Below is a small trained network, with its code and all its weights. Each question gives an input and a target symbol and asks what happens when units are switched off, that is, made to give their printed mean instead of their output.

import numpy as np


def w(rows, s, z=0):
    codes = np.array(rows[::2]) - 128.0
    scale = np.full(codes.shape[1], s)
    scale[-1] = z or s
    return codes * scale


def f(y):
    return np.maximum(y, 0)


def softmax(a):
    e = np.exp(a - a.max(-1, keepdims=True))
    return e / e.sum(-1, keepdims=True)


def log_softmax(a):
    a = a - a.max(-1, keepdims=True)
    return a - np.log(np.exp(a).sum(-1, keepdims=True))


def net(x, mask):
    ids = ['ΓΛΣαβεζθμξτφω'.index(c) for c in x.split()]
    T = len(ids)
    res = E[ids] + P[:T]
    u = 0
    for l in range(2):
        q, k, v = (res @ M[l].T for M in (Q, K, V))
        z = softmax(np.where(np.tri(T) > 0, q @ k.T / 4**0.5, -1e9)) @ v
        res = res + np.where(mask[u], z, O[l][:, -1]) @ O[l][:, :-1]
        u += 1
        y = f(res @ A[l][:, :-1].T + A[l][:, -1])
        res = res + np.where(mask[u : u + 8], y, B[l][:, -1]) @ B[l][:, :-1]
        u += 8
    return log_softmax(res[-1] @ U[:, :-1].T + U[:, -1])


Q, K, V, O, A, B = {}, {}, {}, {}, {}, {}
E = w([
[150,53,162,194,53,104,161,134,117,57],'Γ',
[133,115,228,128,112,159,111,66,109,71],'Λ',
[135,155,45,62,146,41,110,153,216,129],'Σ',
[93,32,87,133,63,95,119,123,171,152],'α',
[105,118,70,210,141,237,189,173,138,93],'β',
[153,100,53,105,59,171,76,165,66,166],'ε',
[90,199,140,129,14,120,155,176,115,96],'ζ',
[45,77,94,102,107,101,143,69,78,114],'θ',
[52,170,118,142,122,109,154,130,254,42],'μ',
[222,73,130,145,117,199,41,106,172,69],'ξ',
[193,95,141,137,248,74,178,153,184,119],'τ',
[219,156,159,79,58,38,95,181,140,141],'φ',
[160,124,165,127,130,136,188,184,37,186],'ω',
],0.0074)
P = w([
[132,68,158,121,137,117,139,225,106,47],'0',
[96,104,157,166,154,117,62,211,108,144],'1',
[124,96,174,118,118,151,133,159,141,157],'2',
[126,190,115,202,162,94,77,170,67,121],'3',
[180,125,77,115,107,144,146,126,85,77],'4',
[122,138,153,218,124,119,79,113,180,223],'5',
[130,99,158,107,89,166,170,133,200,201],'6',
[180,233,65,195,124,124,119,95,72,124],'7',
[178,141,58,52,110,177,162,108,90,52],'8',
[141,128,146,187,68,129,138,55,236,254],'9',
[108,95,161,47,83,204,194,177,233,187],'10',
[202,230,45,114,98,179,192,64,88,103],'11',
[144,132,69,2,152,179,125,151,79,61],'12',
[133,79,105,101,49,140,195,78,235,205],'13',
],0.0062)
Q[0] = w([
[64,59,183,113,154,145,79,208,139,153],'0.h0',
[112,147,206,110,128,140,149,131,177,174],'0.h0',
[167,100,109,102,62,174,213,81,195,168],'0.h0',
[145,72,128,5,118,152,171,181,114,48],'0.h0',
],0.025)
K[0] = w([
[131,114,119,33,160,113,120,209,78,14],'0.h0',
[161,105,26,143,116,112,132,106,88,58],'0.h0',
[216,191,89,117,95,130,230,14,125,123],'0.h0',
[137,57,145,5,82,188,228,145,178,114],'0.h0',
],0.02)
V[0] = w([
[36,99,116,190,52,144,175,92,181,36],'0.h0',
[187,126,25,193,176,99,108,232,223,117],'0.h0',
[194,220,187,165,55,145,19,144,161,81],'0.h0',
[75,140,2,31,99,123,30,181,154,167],'0.h0',
],0.0094)
O[0] = w([
[91,137,96,222,99,63,39,152,178,68,251],'0.h0',
[171,47,96,112,94,115,241,136,171,60,180],'0.h0',
[90,104,144,2,84,176,92,173,150,65,135],'0.h0',
[170,141,108,132,27,128,144,19,153,135,182],'0.h0',
],0.0072,0.0029)
A[0] = w([
[126,89,238,166,91,129,173,55,84,68,111],'0.n0',
[169,143,107,86,194,109,113,102,195,131,123],'0.n1',
[136,111,116,128,123,101,150,85,110,145,163],'0.n2',
[156,107,180,128,140,133,145,110,98,99,38],'0.n3',
[11,115,97,139,147,148,173,73,106,107,100],'0.n4',
[128,98,142,157,96,165,172,106,83,139,73],'0.n5',
[78,121,116,113,109,118,133,93,107,135,100],'0.n6',
[135,129,141,134,169,126,163,123,120,143,3],'0.n7',
],0.011,0.0037)
B[0] = w([
[58,148,95,101,198,126,2,241,117,138,244],'0.n0',
[150,128,27,84,199,136,106,202,112,120,183],'0.n1',
[143,117,37,111,171,113,140,144,135,184,252],'0.n2',
[95,96,144,108,131,154,157,116,154,130,141],'0.n3',
[153,141,160,210,101,83,155,18,46,37,237],'0.n4',
[116,151,48,117,175,112,127,189,136,136,199],'0.n5',
[134,148,116,115,128,92,108,73,136,154,195],'0.n6',
[97,139,96,141,43,127,49,58,157,147,133],'0.n7',
],0.007,0.0027)
Q[1] = w([
[211,125,143,210,125,85,18,111,173,128],'1.h0',
[72,3,73,26,98,84,127,128,115,48],'1.h0',
[179,209,59,117,170,186,62,69,96,93],'1.h0',
[200,168,101,167,96,65,149,187,9,60],'1.h0',
],0.011)
K[1] = w([
[1,140,84,150,93,160,175,95,124,123],'1.h0',
[199,237,127,146,114,210,144,184,204,120],'1.h0',
[82,119,163,100,76,71,140,137,126,214],'1.h0',
[72,74,143,147,164,180,143,103,222,172],'1.h0',
],0.013)
V[1] = w([
[124,232,94,155,117,186,181,150,89,81],'1.h0',
[70,162,143,126,64,77,185,198,139,191],'1.h0',
[93,104,110,189,115,245,130,154,175,164],'1.h0',
[136,56,101,151,50,157,102,175,17,149],'1.h0',
],0.012)
O[1] = w([
[151,253,111,180,122,167,205,119,90,83,96],'1.h0',
[44,133,180,113,39,102,215,201,144,200,143],'1.h0',
[176,138,143,188,124,247,131,124,222,190,100],'1.h0',
[118,45,71,177,59,195,93,205,50,166,254],'1.h0',
],0.0055,0.0038)
A[1] = w([
[53,151,165,119,182,162,70,119,134,146,136],'1.n0',
[110,123,188,141,66,166,86,93,81,104,129],'1.n1',
[82,149,154,105,172,161,98,95,145,158,49],'1.n2',
[139,140,133,117,119,122,126,41,90,141,3],'1.n3',
[104,91,149,79,120,152,156,119,106,97,73],'1.n4',
[249,161,192,152,109,95,96,164,138,155,117],'1.n5',
[163,135,175,85,123,99,107,90,110,151,85],'1.n6',
[148,133,118,92,111,151,133,132,77,196,178],'1.n7',
],0.013,0.0037)
B[1] = w([
[31,107,91,111,194,182,140,41,223,82,181],'1.n0',
[197,254,85,119,159,125,82,199,140,173,234],'1.n1',
[167,97,122,113,61,83,185,120,86,161,138],'1.n2',
[179,155,177,57,107,158,195,101,181,111,177],'1.n3',
[171,66,165,187,95,56,104,96,76,101,198],'1.n4',
[63,4,162,88,92,106,161,101,8,68,188],'1.n5',
[96,176,85,147,142,150,159,62,149,125,143],'1.n6',
[10,97,90,111,146,162,161,113,74,87,252],'1.n7',
],0.008,0.0038)
U = w([
[96,97,110,178,141,115,106,216,111,73,253],'Γ',
[57,143,156,102,181,169,79,108,142,105,43],'Λ',
[144,146,32,70,104,86,149,121,153,130,57],'Σ',
[104,29,132,199,34,112,109,84,209,240,123],'α',
[154,117,125,255,134,208,211,131,96,68,62],'β',
[114,129,63,119,71,193,134,92,95,133,174],'ε',
[116,208,167,94,47,153,129,202,112,149,128],'ζ',
[122,162,102,198,149,73,69,45,42,147,149],'θ',
[103,155,155,153,81,92,157,64,189,44,92],'μ',
[238,77,149,93,127,223,50,109,102,87,80],'ξ',
[193,98,166,115,252,110,209,166,120,157,147],'τ',
[107,83,186,69,87,105,128,128,77,92,46],'φ',
[100,127,201,139,194,183,217,152,38,217,144],'ω',
],0.0051,0.0041)

Each question gives the input, a string of symbols that net reads in full, and the target symbol t.
The units are the heads (4 rows each of Q, K, V and O) and the neurons (one row each of A and B). Each row of codes is followed by its name. A weight is (code - 128) times the scale printed after its matrix; where a second scale follows, it is the last column's (O, A, B and U).
mask holds one flag per unit, layer by layer, with each layer's heads first. A switched-off unit (its flag False) gives its mean, the last column of its rows in O or B, instead of its output. The means were averaged over made-up inputs and are rounded, as every weight is.
A unit's drop is (log p(t) with every unit on - log p(t) with that unit switched off) / (log p(t) with every unit on - log p(t) with every unit switched off).
The circuit of an input: a set's keep is (log p(t) with only the set's units on - log p(t) with every unit switched off) / (log p(t) with every unit on - log p(t) with every unit switched off). Starting from the 12 units with the biggest drops (on a tie, the unit counted first), units are removed one at a time, each time the one whose removal leaves the highest keep (on an exact tie, the one counted first), for as long as the keep stays at least 0.8.
circuit, biggest first: the units of the circuit, biggest drop first
k most important neurons: the k neurons with the biggest drops, biggest first
top k neurons in layer l: the k neurons of layer l with the biggest drops, biggest first
drop of u: that unit's drop, to one decimal
input τ ξ ε θ θ Λ μ, target θ: circuit, biggest first : [0.h0 1.h0]
input β β θ α ε ω θ Σ θ ω Λ ω, target ω: 2 most important neurons : [1.n7 0.n0]
input ξ μ θ ζ α ξ ξ β ζ α μ μ θ, target μ: circuit, biggest first : [1.h0 0.h0 0.n4]
input ε Λ α ε τ μ α θ, target μ: circuit, biggest first : [0.h0 1.h0]
input α θ Λ α Σ Λ τ φ φ Σ μ α, target Σ: most important neuron : [0.n2]
input θ β ω ζ ξ β θ θ ξ θ φ, target ξ: circuit, biggest first : [1.h0 0.h0]
input θ θ Σ Σ α ε ε β α α, target β: circuit, biggest first : [1.h0 0.h0]
input θ ξ α ξ θ φ φ ζ ξ ζ Λ θ ζ, target Λ: circuit, biggest first : [0.h0 1.n0]
input α ζ α, target α: circuit, biggest first : [0.h0 1.h0 0.n4]
input Γ θ ω ξ β θ α β θ, target α: circuit, biggest first : [1.h0 0.h0 0.n4]
input θ ω μ θ θ Γ α Γ ε β φ, target ε: circuit, biggest first : [0.h0 1.n7 1.n6]
input α Σ α ζ Λ α α Σ θ θ, target Σ: top 2 neurons in layer 0 : [0.n2 0.n5]
input φ θ ω, target φ: circuit, biggest first : [0.h0 1.h0 1.n4]
input β ε φ ξ τ β ε Γ α μ β θ ζ Λ, target θ: circuit, biggest first : [0.h0]
input θ β ε α θ φ ε ζ φ ζ, target ζ: circuit, biggest first : [0.h0 1.n1 1.h0 0.n2]
input Γ α μ Σ α ε θ α Σ θ β ξ θ, target β: top 2 neurons in layer 0 : [0.n4 0.n5]
input τ α α ζ θ β ζ, target θ: circuit, biggest first : [0.h0 1.h0 0.n4]
input φ Γ θ Σ θ ζ θ θ, target ζ: 2 most important neurons : [1.n1 0.n4]
input θ φ Λ ζ Λ, target Λ: 2 most important neurons : [1.n0 0.n4]
input α τ θ φ ε α Λ ω ξ, target Λ: most important neuron : [1.n0]
input θ ζ μ Λ, target Λ: 2 most important neurons : [1.n0 0.n0]
input ζ β β θ α β θ μ β, target θ: drop of 0.h0 : 1.2
input α ξ α ε Γ θ, target ε: drop of 0.n6 : 0.1
input μ ζ ζ φ ζ α, target φ: drop of 0.h0 : 1.1
input θ Λ ε μ θ β θ Λ ζ, target θ: drop of 0.n1 : 0.0
